Below is a small trained network, with its code and all its weights. Each question gives an input and a class and asks what happens when units are switched off, that is, made to give their printed mean instead of their output.

import numpy as np


def w(rows, s, z=0):
    codes = np.array(rows[::2]) - 128.0
    scale = np.full(codes.shape[1], s)
    scale[-1] = z or s
    return codes * scale


def norm(h):
    return h / np.sqrt((h * h).mean(-1, keepdims=True) + 1e-5)


def f(y):
    return np.maximum(y, 0)


def log_softmax(a):
    a = a - a.max(-1, keepdims=True)
    return a - np.log(np.exp(a).sum(-1, keepdims=True))


def net(x, mask):
    res = np.array(x, float).reshape(1, 4) / 4 @ E
    u = 0
    for l in range(4):
        y = f(norm(res) @ A[l][:, :-1].T + A[l][:, -1])
        res = res + np.where(mask[u : u + 4], y, B[l][:, -1]) @ B[l][:, :-1]
        u += 4
    return log_softmax(norm(res)[-1] @ U[:, :-1].T + U[:, -1])


A, B = {}, {}
E = w([
[209,151,119,162],'x0',
[30,157,171,219],'x1',
[103,159,231,51],'x2',
[194,1,153,122],'x3',
],0.0079)
A[0] = w([
[204,194,143,160,37],'0.n1',
[148,74,206,153,84],'0.n2',
[2,76,77,57,7],'0.n3',
[174,150,184,185,116],'0.n4',
],0.0099,0.0019)
B[0] = w([
[183,122,159,169,233],'0.n1',
[119,48,101,143,225],'0.n2',
[252,159,159,231,253],'0.n3',
[110,141,183,167,206],'0.n4',
],0.015,0.003)
A[1] = w([
[155,126,89,160,250],'1.n1',
[124,251,107,112,149],'1.n2',
[119,130,212,89,46],'1.n3',
[128,159,144,65,116],'1.n4',
],0.018,0.0014)
B[1] = w([
[107,167,119,60,254],'1.n1',
[151,3,143,121,252],'1.n2',
[124,206,7,149,190],'1.n3',
[100,152,96,72,163],'1.n4',
],0.015,0.0067)
A[2] = w([
[29,160,123,94,61],'2.n1',
[144,169,249,101,153],'2.n2',
[97,168,2,179,56],'2.n3',
[98,114,189,93,1],'2.n4',
],0.011,0.00084)
B[2] = w([
[203,16,108,214,147],'2.n1',
[83,205,65,69,161],'2.n2',
[32,255,29,92,254],'2.n3',
[235,69,126,143,133],'2.n4',
],0.0081,0.004)
A[3] = w([
[187,183,190,173,132],'3.n1',
[150,58,35,183,55],'3.n2',
[16,141,202,248,102],'3.n3',
[237,150,123,212,1],'3.n4',
],0.011,0.00098)
B[3] = w([
[161,201,196,116,175],'3.n1',
[26,132,185,140,254],'3.n2',
[250,92,56,101,200],'3.n3',
[91,178,184,143,218],'3.n4',
],0.015,0.0067)
U = w([
[113,1,192,158,96],'0',
[79,222,16,113,77],'1',
[230,123,76,122,253],'2',
[210,233,229,190,84],'3',
],0.0093,0.0028)

Each question gives the input, the list of numbers given to net, and the class t.
The units are the neurons (one row each of A and B). Each row of codes is followed by its name. A weight is (code - 128) times the scale printed after its matrix; where a second scale follows, it is the last column's (A, B and U).
mask holds one flag per neuron, layer by layer. A switched-off neuron (its flag False) gives its mean, the last column of its row in B, instead of its output. The means were averaged over made-up inputs and are rounded, as every weight is.
A unit's drop is (log p(t) with every unit on - log p(t) with that unit switched off) / (log p(t) with every unit on - log p(t) with every unit switched off).
The circuit of an input: a set's keep is (log p(t) with only the set's units on - log p(t) with every unit switched off) / (log p(t) with every unit on - log p(t) with every unit switched off). Starting from the 12 units with the biggest drops (on a tie, the unit counted first), units are removed one at a time, each time the one whose removal leaves the highest keep (on an exact tie, the one counted first), for as long as the keep stays at least 0.8.
circuit, biggest first: the units of the circuit, biggest drop first
k most important neurons: the k neurons with the biggest drops, biggest first
k most important neurons of layer l: the k neurons of layer l with the biggest drops, biggest first
input [-6,-2,-2,4], class 3: 2 most important neurons	(0.n3 1.n2)
input [-8,0,-4,-7], class 3: circuit, biggest first	(0.n3)
input [0,6,3,4], class 2: 4 most important neurons	(3.n3 0.n2 1.n2 1.n1)
input [-2,4,-7,-7], class 0: 2 most important neurons	(1.n2 1.n3)
input [4,-7,8,2], class 1: circuit, biggest first	(1.n3 0.n3)
input [2,-4,-7,5], class 1: circuit, biggest first	(1.n2 3.n2)
input [-6,8,-5,-6], class 2: circuit, biggest first	(3.n3 1.n3)
input [8,-3,-6,-3], class 3: 3 most important neurons of layer 0	(0.n1 0.n2 0.n4)
input [8,-2,-2,-8], class 0: 2 most important neurons	(1.n2 0.n3)
input [6,8,2,5], class 2: 4 most important neurons	(3.n3 1.n2 0.n4 0.n3)
input [1,-1,-2,3], class 0: 3 most important neurons	(1.n3 2.n3 0.n2)
input [-3,7,-7,-7], class 0: 4 most important neurons	(1.n2 1.n3 0.n2 0.n1)
input [-8,6,-6,6], class 3: 3 most important neurons	(0.n3 1.n3 1.n2)
input [7,7,4,-1], class 2: circuit, biggest first	(3.n3)
input [4,-5,5,-2], class 1: circuit, biggest first	(0.n3 1.n3)
input [8,-2,-7,5], class 3: circuit, biggest first	(1.n2 3.n4)
input [3,6,-2,-1], class 2: 3 most important neurons	(3.n3 0.n3 1.n3)
input [-4,5,7,5], class 1: 3 most important neurons	(1.n3 1.n2 2.n3)
input [-6,4,6,2], class 1: 2 most important neurons	(1.n3 2.n3)
input [1,-5,4,-8], class 0: circuit, biggest first	(1.n2)
input [0,8,5,7], class 2: 3 most important neurons of layer 1	(1.n2 1.n1 1.n3)
